Below is a small trained network, with its code and all its weights. Each question gives an input and a class and asks what happens when units are switched off, that is, made to give their printed mean instead of their output.

import numpy as np


def w(rows, s, z=0):
    codes = np.array(rows[::2]) - 128.0
    scale = np.full(codes.shape[1], s)
    scale[-1] = z or s
    return codes * scale


def norm(h):
    return h / np.sqrt((h * h).mean(-1, keepdims=True) + 1e-5)


def f(y):
    return y / 2 * (1 + np.tanh(0.7978845608 * (y + 0.044715 * y**3)))


def log_softmax(a):
    a = a - a.max(-1, keepdims=True)
    return a - np.log(np.exp(a).sum(-1, keepdims=True))


def net(x, mask):
    res = np.array(x, float).reshape(1, 2) / 4 @ E
    u = 0
    for l in range(2):
        y = f(norm(res) @ A[l][:, :-1].T + A[l][:, -1])
        res = res + np.where(mask[u : u + 3], y, B[l][:, -1]) @ B[l][:, :-1]
        u += 3
    return log_softmax(norm(res)[-1] @ U[:, :-1].T + U[:, -1])


A, B = {}, {}
E = w([
[11,203,167],'x0',
[110,108,234],'x1',
],0.011)
A[0] = w([
[109,170,4,254],'0.n1',
[171,107,143,152],'0.n2',
[56,183,121,182],'0.n3',
],0.028,0.007)
B[0] = w([
[155,132,2,252],'0.n1',
[183,50,110,176],'0.n2',
[47,92,122,217],'0.n3',
],0.027,0.018)
A[1] = w([
[123,144,36,137],'1.n1',
[124,253,43,4],'1.n2',
[203,181,94,119],'1.n3',
],0.042,0.0041)
B[1] = w([
[198,209,82,255],'1.n1',
[61,15,205,206],'1.n2',
[87,177,255,178],'1.n3',
],0.045,0.022)
U = w([
[188,214,146,173],'0',
[167,39,163,126],'1',
[97,173,25,169],'2',
[1,98,150,143],'3',
[104,137,130,2],'4',
],0.03,0.014)

Each question gives the input, the list of numbers given to net, and the class t.
The units are the neurons (one row each of A and B). Each row of codes is followed by its name. A weight is (code - 128) times the scale printed after its matrix; where a second scale follows, it is the last column's (A, B and U).
mask holds one flag per neuron, layer by layer. A switched-off neuron (its flag False) gives its mean, the last column of its row in B, instead of its output. The means were averaged over made-up inputs and are rounded, as every weight is.
A unit's drop is (log p(t) with every unit on - log p(t) with that unit switched off) / (log p(t) with every unit on - log p(t) with every unit switched off).
The circuit of an input: a set's keep is (log p(t) with only the set's units on - log p(t) with every unit switched off) / (log p(t) with every unit on - log p(t) with every unit switched off). Starting from all 6 units, units are removed one at a time, each time the one whose removal leaves the highest keep (on an exact tie, the one counted first), for as long as the keep stays at least 0.8.
circuit, biggest first: the units of the circuit, biggest drop first
unit that matters most: the unit with the biggest drop
k most important neurons: the k neurons with the biggest drops, biggest first
k most important neurons of layer l: the k neurons of layer l with the biggest drops, biggest first
drop of u: that unit's drop, to one decimal
input [0,3], class 1: unit that matters most	1.n1
input [-6,0], class 0: 2 most important neurons	1.n2; 0.n3
input [-5,1], class 1: circuit, biggest first	0.n1; 1.n1; 0.n2; 1.n2
input [0,1], class 1: 2 most important neurons of layer 0	0.n1; 0.n3
input [0,7], class 1: 2 most important neurons of layer 0	0.n1; 0.n3
input [0,4], class 1: 3 most important neurons	1.n1; 0.n1; 0.n3
input [-2,-7], class 0: 2 most important neurons of layer 1	1.n1; 1.n3
input [-1,4], class 1: circuit, biggest first	0.n1; 1.n3
input [-3,-7], class 0: 2 most important neurons	1.n1; 1.n3
input [-8,-2], class 0: 2 most important neurons	0.n3; 1.n3
input [-1,-7], class 0: 4 most important neurons	1.n1; 1.n3; 0.n3; 0.n1
input [2,8], class 3: 2 most important neurons	1.n1; 0.n1
input [-7,-4], class 0: 2 most important neurons	1.n3; 0.n3
input [-4,5], class 1: 3 most important neurons	0.n1; 1.n1; 1.n2
input [-7,-5], class 0: circuit, biggest first	1.n3
input [4,4], class 3: drop of 0.n1	2.2
input [-4,-5], class 0: drop of 1.n1	2.1
input [-8,-7], class 0: drop of 1.n1	0.8
